Each row, then one of two labels for whether it has a hidden trait; a new part has new ones
[61, -4, 48, -46, -35, 19, -1, 81, 12, 17, -40, -7, -27, 5, -18, 57, 17, -19, 27, -37, 1, -39, -34, 12, -10, 9, 16, -10, 16, -27, 8, -49, -63, 6, 4]
Q647
[20, -57, 8, -3, 22, 11, -8, 8, 22, 16, 4, -9, -34, 22, -18, 0, 21, -36, 1, 20, 49, 40, 7, 56, 20, -34, -12, 24, -9, -38, -11, -1, -37, 4, -7]
Q886
[-48, -57, -66, 68, 49, -19, -36, -80, 13, -44, 65, 23, -46, -3, -7, -45, -43, 33, -7, -2, -51, 69, 18, -7, 18, -5, -18, 26, -49, -26, -27, 50, 83, 20, 4]
Q886
[-18, 4, -55, -5, -6, -2, 13, -11, 4, -79, 15, 17, -19, -39, -2, 11, -33, 38, -9, 13, -68, 11, -34, -23, 6, 36, 1, -28, -6, -25, 11, -16, 54, 6, -19]
Q886
[43, -96, 54, -20, -13, 7, 27, 98, 18, 96, -57, -5, -23, 34, 9, -14, 71, -79, 16, -75, 84, 12, -28, 41, -27, -39, 36, 55, 17, 13, -6, -23, -118, -59, 30]
Q647
[23, -91, 60, -13, 1, 1, 19, 35, 27, 85, -28, -21, -7, 53, -16, -28, 67, -63, 8, -34, 93, 28, 5, 74, 1, -50, -2, 62, -6, -4, -13, 12, -100, -38, 40]
Q647
[19, -65, 12, 7, 2, 8, -19, 2, 23, 25, 10, -5, -30, 27, -20, -10, 21, -42, -8, 26, 46, 43, 19, 54, 21, -28, -11, 33, -28, -34, -14, 8, -28, 0, 11]
Q886
[-24, 82, -52, 42, 34, -14, -47, -38, -13, -67, 55, 25, -23, -22, 2, 2, -52, 53, 2, -11, -101, 3, 11, -75, 0, 22, 8, -36, -15, 5, -1, 7, 107, 37, -22]
Q886
[62, -4, 49, -49, -21, 19, -8, 108, 6, 56, -47, -10, -32, 25, -25, 48, 38, -39, 31, -45, 9, -20, -19, 27, -15, -11, 20, -3, 24, -13, 6, -74, -88, -22, 30]
Q647
[-1, 118, -25, -10, 1, -1, 0, -17, -19, -83, 14, 17, 6, -60, 4, 51, -52, 76, 4, 29, -125, -56, -24, -88, -13, 59, 17, -75, 19, 4, 20, -30, 64, 43, -23]
Q886
[-11, -67, -44, 47, 17, 1, -31, -51, 25, -39, 35, 12, -46, 25, -2, -32, -12, -12, -13, 22, 21, 47, 11, 37, 29, -18, -13, 35, -42, -33, -25, 35, 22, 16, -9]
Q886
[6, -51, -21, -2, -14, 8, -5, -2, 21, -23, 3, 5, -43, -4, -13, 3, -11, -7, -1, 13, -9, 26, -22, 15, 12, 1, -21, -1, -17, -47, -2, -1, -28, 22, -13]
Q886
[-40, -59, -77, 14, 3, -4, 5, -71, 18, -75, 35, 15, -36, -25, -3, -12, -28, 28, -25, 44, -17, 48, -19, 18, 22, 15, -19, 17, -32, -37, -2, 18, 85, 18, -7]
Q886
[34, -39, 17, -16, -20, 10, -2, 6, 21, 1, -10, -5, -38, 9, -19, 26, -3, -31, 14, -11, 17, 13, -19, 23, 4, -8, -6, 4, -10, -39, -2, -2, -34, 13, 2]
Q647
[-14, -51, -87, 6, -11, 2, 9, -47, 19, -60, 21, 13, -37, -27, -6, -3, -20, 8, -18, 50, -36, 38, -23, 13, 15, 19, -3, 5, -22, -36, 5, 1, 49, 17, -11]
Q886
[64, 83, 27, -10, -8, 15, -31, 117, -15, 6, -26, 17, -47, 1, 4, 64, -20, 23, 46, -88, -97, -56, -18, -74, -33, 27, 41, -52, 23, 4, 21, -52, -20, 15, -22]
Q647
[-20, -95, -64, 10, -17, 7, -10, -63, 24, -51, 29, 3, -33, -9, -7, -14, -11, -8, -23, 65, 16, 67, -13, 45, 28, 3, -17, 28, -30, -55, -11, 19, 44, 24, -12]
Q886
[-4, -49, -35, 24, 14, 0, -24, -22, 15, -42, 31, 13, -45, -4, -4, -6, -23, 8, 3, -1, -18, 47, -5, 2, 15, -4, 0, 6, -29, -36, -9, 22, 10, 17, -7]
Q886
[4, -63, -20, 16, -2, 7, -33, -19, 22, -10, 22, 3, -49, 24, -12, -14, 1, -35, -3, 30, 52, 57, 16, 55, 27, -27, -16, 26, -32, -37, -19, 21, -3, 10, -2]
Q886
[-14, -122, -41, 9, -16, 6, 8, -95, 42, -38, 21, -10, -11, 3, -7, -42, 16, -24, -37, 95, 69, 77, 1, 82, 39, -17, -38, 41, -33, -50, -26, 47, 14, 18, -10]
Q886
[10, -71, -50, -32, -50, 17, 27, -21, 29, -49, -11, -5, -24, -15, -12, 19, 3, -5, -24, 84, 32, 33, -39, 52, 26, 18, -13, 5, -11, -67, 9, -15, 17, 18, -22]
Q886
[-23, 61, -49, 31, 34, -10, -36, -28, -9, -66, 47, 25, -33, -30, 5, 3, -46, 54, 7, -11, -109, 2, 7, -111, -7, 20, 8, -36, -10, 4, 1, 7, 74, 29, -17]
Q886
[11, 3, -13, 6, 12, -5, -6, 18, 7, -49, 9, 18, -37, -30, -2, 3, -29, 27, 14, -31, -68, 11, -26, -31, -11, 11, 14, 0, -3, -11, -4, 0, 23, 20, -6]
Q647
[51, -31, 91, -28, -6, 12, -9, 75, 11, 63, -31, -12, -29, 32, -27, 26, 37, -52, 23, -50, 27, -3, -4, 31, -8, -27, 8, 9, 12, -9, -3, -40, -76, -19, 38]
Q647
[-48, 50, -38, 21, 19, -11, -29, -118, -4, -89, 91, 8, -7, -36, -25, 0, -82, 70, -16, 58, -66, 16, 24, -32, 37, 35, -38, -30, -30, -18, -2, 20, 127, 54, -13]
Q886
[3, -10, -39, -4, 11, -1, 2, -21, 12, -52, 14, 15, -43, -24, -7, 4, -22, 22, -8, 4, -45, 18, -37, -10, 7, 17, 7, -4, 1, -25, 2, -11, 25, 20, -13]
Q886
[4, -86, 16, 0, 8, 6, -7, 17, 16, 60, 5, -16, -16, 51, -23, -28, 37, -55, -9, 24, 91, 54, 36, 82, 25, -48, -17, 56, -25, -18, -21, 17, -59, -28, 29]
Q886
[1, -70, -39, -2, -12, 4, -9, -31, 24, -37, 18, 4, -39, -7, -9, 1, -5, -6, -14, 5, -12, 36, -12, 41, 27, 0, -7, 9, -20, -45, -6, 3, 21, 21, -13]
Q886
[31, -39, 33, 4, 1, 6, -19, 22, 12, 22, 0, -2, -46, 35, -16, 3, 10, -37, 16, -18, 33, 30, 5, 46, 8, -29, -4, 17, -19, -25, -14, 7, -44, 5, 11]
Q647
[47, -27, 75, 4, 22, 4, -44, 74, 9, 52, -3, 3, -57, 41, -19, 8, 27, -43, 44, -88, 14, 17, 9, 11, -18, -53, 13, 17, 2, 0, -18, -9, -97, -3, 31]
Q647
[49, -20, 38, -18, -9, 10, -17, 69, 13, -6, -16, -6, -49, 5, -15, 30, -4, -11, 34, -52, -11, -9, -26, -6, -5, 2, 13, -11, 5, -16, -4, -16, -51, 21, -3]
Q647
[40, -14, 20, -17, -13, 2, 5, 26, 11, -22, -9, 9, -45, -24, -8, 27, -13, 6, 20, -33, -26, 3, -38, -10, -6, 18, 11, -22, 6, -22, 4, -15, -9, 19, -8]
Q647
[-33, -116, -96, 2, -15, -2, 23, -83, 18, -83, 28, 13, -60, -24, -7, -11, -27, 29, -33, 60, -35, 41, -26, 17, 21, 26, -16, 9, -21, -48, 6, 3, 74, 18, -14]
Q886
[-1, -15, -36, 9, 6, -5, -6, 6, 11, -50, 20, 15, -38, -22, -12, 5, -23, 45, -1, -14, -60, 17, -27, -19, 1, 17, 4, -10, -12, -19, 2, -3, 20, 21, -6]
Q886
[-28, -10, -58, 25, 25, -10, -22, -37, 5, -51, 39, 22, -41, -25, -2, -17, -34, 36, -4, -7, -68, 25, -3, -24, 1, 15, 6, -5, -21, -18, -4, 5, 73, 27, -10]
Q886
[17, -1, 13, 14, 25, -4, -30, 45, 4, -10, 16, 15, -58, 1, -6, 9, -25, 9, 34, -71, -46, 4, -14, -23, -13, -3, 15, -7, -8, -1, -11, 10, -7, 20, -3]
Q647
[-21, -100, -34, 30, 12, 4, -27, -64, 37, 1, 33, -6, -21, 26, -11, -42, 21, -47, -21, 59, 76, 78, 33, 78, 38, -43, -29, 44, -36, -49, -35, 47, 8, 3, 9]
Q886
[-25, -4, -63, 25, 20, -8, -14, -53, 2, -107, 45, 22, -32, -32, -1, -4, -39, 50, -11, 17, -99, 21, -8, -33, 5, 25, 1, -10, -23, -18, 2, 7, 75, 15, -8]
Q886
[-32, -103, -101, -2, -9, -8, 5, -100, 31, -58, 31, 4, -6, -19, -5, -32, -16, 5, -34, 80, 4, 59, -10, 50, 32, 2, -27, 28, -39, -52, -15, 31, 53, 24, -10]
Q886
